Below are the code and all the weights of a small trained network. Each question names an input and a target symbol and asks about switching units off, where a switched-off unit gives its printed mean instead of its output.

import numpy as np


def w(rows, s, z=0):
    codes = np.array(rows[::2]) - 128.0
    scale = np.full(codes.shape[1], s)
    scale[-1] = z or s
    return codes * scale


def norm(h):
    return h / np.sqrt((h * h).mean(-1, keepdims=True) + 1e-5)


def f(y):
    return y / 2 * (1 + np.tanh(0.7978845608 * (y + 0.044715 * y**3)))


def softmax(a):
    e = np.exp(a - a.max(-1, keepdims=True))
    return e / e.sum(-1, keepdims=True)


def log_softmax(a):
    a = a - a.max(-1, keepdims=True)
    return a - np.log(np.exp(a).sum(-1, keepdims=True))


def net(x, mask):
    ids = ['αδηλξπω'.index(c) for c in x.split()]
    T = len(ids)
    res = E[ids] + P[:T]
    u = 0
    for l in range(2):
        r = norm(res)
        for j in range(2):
            rows = slice(2 * j, 2 * j + 2)
            q, k, v = (r @ M[l][rows].T for M in (Q, K, V))
            z = softmax(np.where(np.tri(T) > 0, q @ k.T / 2**0.5, -1e9)) @ v
            o = O[l][rows]
            res = res + np.where(mask[u + j], z, o[:, -1]) @ o[:, :-1]
        u += 2
        y = f(norm(res) @ A[l][:, :-1].T + A[l][:, -1])
        res = res + np.where(mask[u : u + 8], y, B[l][:, -1]) @ B[l][:, :-1]
        u += 8
    return log_softmax(norm(res)[-1] @ U[:, :-1].T + U[:, -1])


Q, K, V, O, A, B = {}, {}, {}, {}, {}, {}
E = w([
[200,178,177,71],'α',
[169,158,184,82],'δ',
[155,196,70,60],'η',
[165,252,97,165],'λ',
[60,167,63,191],'ξ',
[58,129,48,154],'π',
[136,156,150,55],'ω',
],0.017)
P = w([
[135,115,140,197],'0',
[149,106,104,130],'1',
[91,255,145,59],'2',
[149,121,171,87],'3',
[137,93,97,154],'4',
[81,199,127,64],'5',
[155,126,172,99],'6',
[131,95,90,159],'7',
[75,164,127,77],'8',
[155,127,170,105],'9',
[126,93,89,165],'10',
[81,146,127,81],'11',
[156,128,171,106],'12',
[132,99,85,170],'13',
],0.018)
Q[0] = w([
[166,124,164,72],'L0H0',
[18,185,172,35],'L0H0',
[253,161,90,179],'L0H1',
[230,129,147,93],'L0H1',
],0.0065)
K[0] = w([
[116,166,124,105],'L0H0',
[131,87,143,67],'L0H0',
[243,173,210,244],'L0H1',
[120,145,186,76],'L0H1',
],0.011)
V[0] = w([
[116,192,124,192],'L0H0',
[2,230,203,95],'L0H0',
[183,165,113,125],'L0H1',
[73,80,110,205],'L0H1',
],0.0057)
O[0] = w([
[237,30,125,218,135],'L0H0',
[3,182,97,113,188],'L0H0',
[170,73,79,129,192],'L0H1',
[96,159,170,192,3],'L0H1',
],0.0067,0.0044)
A[0] = w([
[159,2,103,186,144],'L0N0',
[66,117,105,67,91],'L0N1',
[57,140,62,197,208],'L0N2',
[135,53,216,176,2],'L0N3',
[50,164,57,149,172],'L0N4',
[128,247,74,239,139],'L0N5',
[199,216,49,115,68],'L0N6',
[9,19,197,173,39],'L0N7',
],0.0072,0.0035)
B[0] = w([
[152,209,98,84,138],'L0N0',
[223,183,139,254,164],'L0N1',
[178,131,170,83,201],'L0N2',
[145,72,181,254,94],'L0N3',
[175,151,130,12,212],'L0N4',
[108,74,150,50,223],'L0N5',
[63,91,165,164,251],'L0N6',
[165,3,175,78,114],'L0N7',
],0.0073,0.0034)
Q[1] = w([
[201,96,26,164],'L1H0',
[108,57,119,160],'L1H0',
[198,72,3,141],'L1H1',
[148,82,185,103],'L1H1',
],0.013)
K[1] = w([
[107,93,160,249],'L1H0',
[128,94,99,139],'L1H0',
[95,91,150,214],'L1H1',
[95,120,58,102],'L1H1',
],0.017)
V[1] = w([
[197,47,236,110],'L1H0',
[83,117,220,253],'L1H0',
[28,131,44,166],'L1H1',
[220,163,92,131],'L1H1',
],0.0076)
O[1] = w([
[124,33,157,153,142],'L1H0',
[61,146,196,117,2],'L1H0',
[221,125,147,31,15],'L1H1',
[54,146,111,254,218],'L1H1',
],0.0095,0.0058)
A[1] = w([
[148,140,132,135,49],'L1N0',
[141,254,140,131,102],'L1N1',
[104,175,86,193,159],'L1N2',
[118,69,130,81,253],'L1N3',
[118,104,103,153,95],'L1N4',
[123,174,76,91,117],'L1N5',
[174,130,175,185,162],'L1N6',
[82,163,165,179,150],'L1N7',
],0.015,0.0033)
B[1] = w([
[126,136,96,119,124],'L1N0',
[88,70,61,99,248],'L1N1',
[215,180,155,30,210],'L1N2',
[160,170,253,177,140],'L1N3',
[197,188,189,229,136],'L1N4',
[120,36,187,134,228],'L1N5',
[48,183,71,96,140],'L1N6',
[114,108,88,37,160],'L1N7',
],0.0077,0.011)
U = w([
[95,154,75,237,254],'α',
[8,139,140,118,230],'δ',
[208,148,99,194,104],'η',
[87,243,104,91,42],'λ',
[158,156,227,103,186],'ξ',
[220,81,182,169,139],'π',
[107,11,136,97,20],'ω',
],0.017,0.0023)

Each question gives the input, a string of symbols that net reads in full, and the target symbol t.
The units are the heads (2 rows each of Q, K, V and O) and the neurons (one row each of A and B). Each row of codes is followed by its name. A weight is (code - 128) times the scale printed after its matrix; where a second scale follows, it is the last column's (O, A, B and U).
mask holds one flag per unit, layer by layer, with each layer's heads first. A switched-off unit (its flag False) gives its mean, the last column of its rows in O or B, instead of its output. The means were averaged over made-up inputs and are rounded, as every weight is.
A unit's drop is (log p(t) with every unit on - log p(t) with that unit switched off) / (log p(t) with every unit on - log p(t) with every unit switched off).
The circuit of an input: a set's keep is (log p(t) with only the set's units on - log p(t) with every unit switched off) / (log p(t) with every unit on - log p(t) with every unit switched off). Starting from the 12 units with the biggest drops (on a tie, the unit counted first), units are removed one at a time, each time the one whose removal leaves the highest keep (on an exact tie, the one counted first), for as long as the keep stays at least 0.8.
units of the circuit, in order: the units of the circuit, biggest drop first
most important unit: the unit with the biggest drop
k most important neurons: the k neurons with the biggest drops, biggest first
input λ α α η λ δ δ α, target λ: units of the circuit, in order	[L1H0; L0H0; L1N6]
input α δ π α δ ω α ξ ξ λ π π π δ, target α: most important unit	L0N4
input ξ π π π α ω π α ω δ α, target ξ: units of the circuit, in order	[L1H1; L1H0]
input ω ξ ω δ δ δ δ η π, target λ: units of the circuit, in order	[L1N2; L0N1]
input ω η λ λ δ δ η α δ, target ω: 2 most important neurons	[L1N5; L1N1]
input α α ξ α λ α η ω α, target ω: units of the circuit, in order	[L1N5; L1H0]
input λ δ ω α ω λ δ α π ξ ξ, target λ: units of the circuit, in order	[L1N2; L1H0]
input η ω δ δ α α α ξ δ ξ λ α α α, target η: 2 most important neurons	[L0N4; L0N2]
input ω α λ α ω ω λ α ω α η α α ξ, target ω: 4 most important neurons	[L0N2; L0N4; L0N5; L0N0]
input α α ω δ ω α ξ ω λ δ δ π, target λ: 2 most important neurons	[L0N1; L1N2]
input ω ω η α α α π ξ, target ω: 3 most important neurons	[L0N2; L0N5; L0N4]
input ξ ξ η α α α ξ ξ ξ δ λ λ ξ ω, target ξ: units of the circuit, in order	[L1H1; L1N3]
input λ δ ω ξ ω λ π α δ η ω λ ω λ, target λ: units of the circuit, in order	[L1H0; L1N2]
input α ω δ δ δ α δ, target δ: most important unit	L0N5
input η ω η α ω α α λ, target η: 2 most important neurons	[L0N5; L1N2]
input ω η ω ω α α ω α π η π α α η, target ω: 2 most important neurons	[L0N2; L0N5]
input η λ ω δ π π ω δ λ, target δ: 3 most important neurons	[L0N5; L1N1; L1N5]
input α η α ω ω, target α: 2 most important neurons	[L1N4; L1N5]
input ξ δ δ α π η λ α ω ω λ η α η, target ξ: 2 most important neurons	[L0N5; L1N3]
input α α δ ξ, target ξ: most important unit	L1N3
